Below is a small trained network, with its code and all its weights. Each question gives an input and a class and asks what happens when units are switched off, that is, made to give their printed mean instead of their output.

import numpy as np


def w(rows, s, z=0):
    codes = np.array(rows[::2]) - 128.0
    scale = np.full(codes.shape[1], s)
    scale[-1] = z or s
    return codes * scale


def f(y):
    return y / 2 * (1 + np.tanh(0.7978845608 * (y + 0.044715 * y**3)))


def log_softmax(a):
    a = a - a.max(-1, keepdims=True)
    return a - np.log(np.exp(a).sum(-1, keepdims=True))


def net(x, mask):
    res = np.array(x, float).reshape(1, 3) / 4 @ E
    y = f(res @ A[0][:, :-1].T + A[0][:, -1])
    res = res + np.where(mask, y, B[0][:, -1]) @ B[0][:, :-1]
    return log_softmax(res[-1] @ U[:, :-1].T + U[:, -1])


A, B = {}, {}
E = w([
[232,231,254],'x0',
[208,92,33],'x1',
[167,20,175],'x2',
],0.0098)
A[0] = w([
[79,86,176,91],'n1',
[6,111,129,154],'n2',
[124,123,80,142],'n3',
[198,91,71,74],'n4',
[78,82,122,138],'n5',
[84,229,143,155],'n6',
[205,161,146,229],'n7',
[150,117,218,252],'n8',
[141,117,19,255],'n9',
[86,171,35,87],'n10',
[94,97,188,63],'n11',
[95,217,159,154],'n12',
[93,97,142,180],'n13',
[175,130,151,177],'n14',
[158,102,174,102],'n15',
],0.017,0.0048)
B[0] = w([
[112,80,63,176],'n1',
[222,23,117,244],'n2',
[105,181,44,170],'n3',
[12,75,143,186],'n4',
[138,104,95,198],'n5',
[88,176,205,233],'n6',
[193,108,168,230],'n7',
[180,174,113,247],'n8',
[85,142,59,243],'n9',
[150,246,80,207],'n10',
[109,119,46,171],'n11',
[76,212,183,231],'n12',
[142,94,96,173],'n13',
[150,154,165,183],'n14',
[155,157,110,170],'n15',
],0.013,0.014)
U = w([
[199,176,116,95],'0',
[67,107,106,254],'1',
[250,107,160,154],'2',
[150,175,215,161],'3',
[84,134,153,41],'4',
[213,58,111,47],'5',
[89,133,158,18],'6',
[151,186,72,192],'7',
],0.016,0.006)

Each question gives the input, the list of numbers given to net, and the class t.
The units are the neurons (one row each of A and B). Each row of codes is followed by its name. A weight is (code - 128) times the scale printed after its matrix; where a second scale follows, it is the last column's (A, B and U).
mask holds one flag per neuron, in row order. A switched-off neuron (its flag False) gives its mean, the last column of its row in B, instead of its output. The means were averaged over made-up inputs and are rounded, as every weight is.
A unit's drop is (log p(t) with every unit on - log p(t) with that unit switched off) / (log p(t) with every unit on - log p(t) with every unit switched off).
The circuit of an input: a set's keep is (log p(t) with only the set's units on - log p(t) with every unit switched off) / (log p(t) with every unit on - log p(t) with every unit switched off). Starting from the 12 units with the biggest drops (on a tie, the unit counted first), units are removed one at a time, each time the one whose removal leaves the highest keep (on an exact tie, the one counted first), for as long as the keep stays at least 0.8.
circuit, biggest first: the units of the circuit, biggest drop first
top k neurons: the k neurons with the biggest drops, biggest first
drop when u is switched off: that unit's drop, to one decimal
input [5,8,-1], class 2: circuit, biggest first : n7
input [6,6,-2], class 2: top 2 neurons : n7; n6
input [1,6,5], class 1: top 2 neurons : n4; n2
input [1,-8,3], class 0: top 3 neurons : n8; n9; n11
input [-5,-2,-1], class 5: top 2 neurons : n2; n12
input [-2,-4,-3], class 3: circuit, biggest first : n9; n6
input [-1,1,8], class 1: top 3 neurons : n2; n7; n4
input [3,-6,7], class 0: top 3 neurons : n2; n11; n8
input [-4,0,5], class 5: top 2 neurons : n12; n6
input [-4,2,1], class 1: top 2 neurons : n8; n4
input [5,8,-4], class 3: top 2 neurons : n2; n4
input [-3,1,7], class 1: top 2 neurons : n2; n7
input [1,-2,5], class 2: top 4 neurons : n9; n10; n12; n3
input [-5,-5,0], class 5: circuit, biggest first : n2
input [1,0,1], class 2: top 2 neurons : n12; n6
input [3,2,2], class 2: top 2 neurons : n12; n6
input [1,7,5], class 1: top 2 neurons : n4; n2
input [-4,-2,0], class 5: drop when n2 is switched off : 0.2
input [1,3,0], class 1: drop when n8 is switched off : 0.4
input [-7,4,5], class 1: circuit, biggest first : n4
input [4,-3,4], class 2: drop when n4 is switched off : 0.3
input [-7,-5,5], class 5: drop when n9 is switched off : 0.0
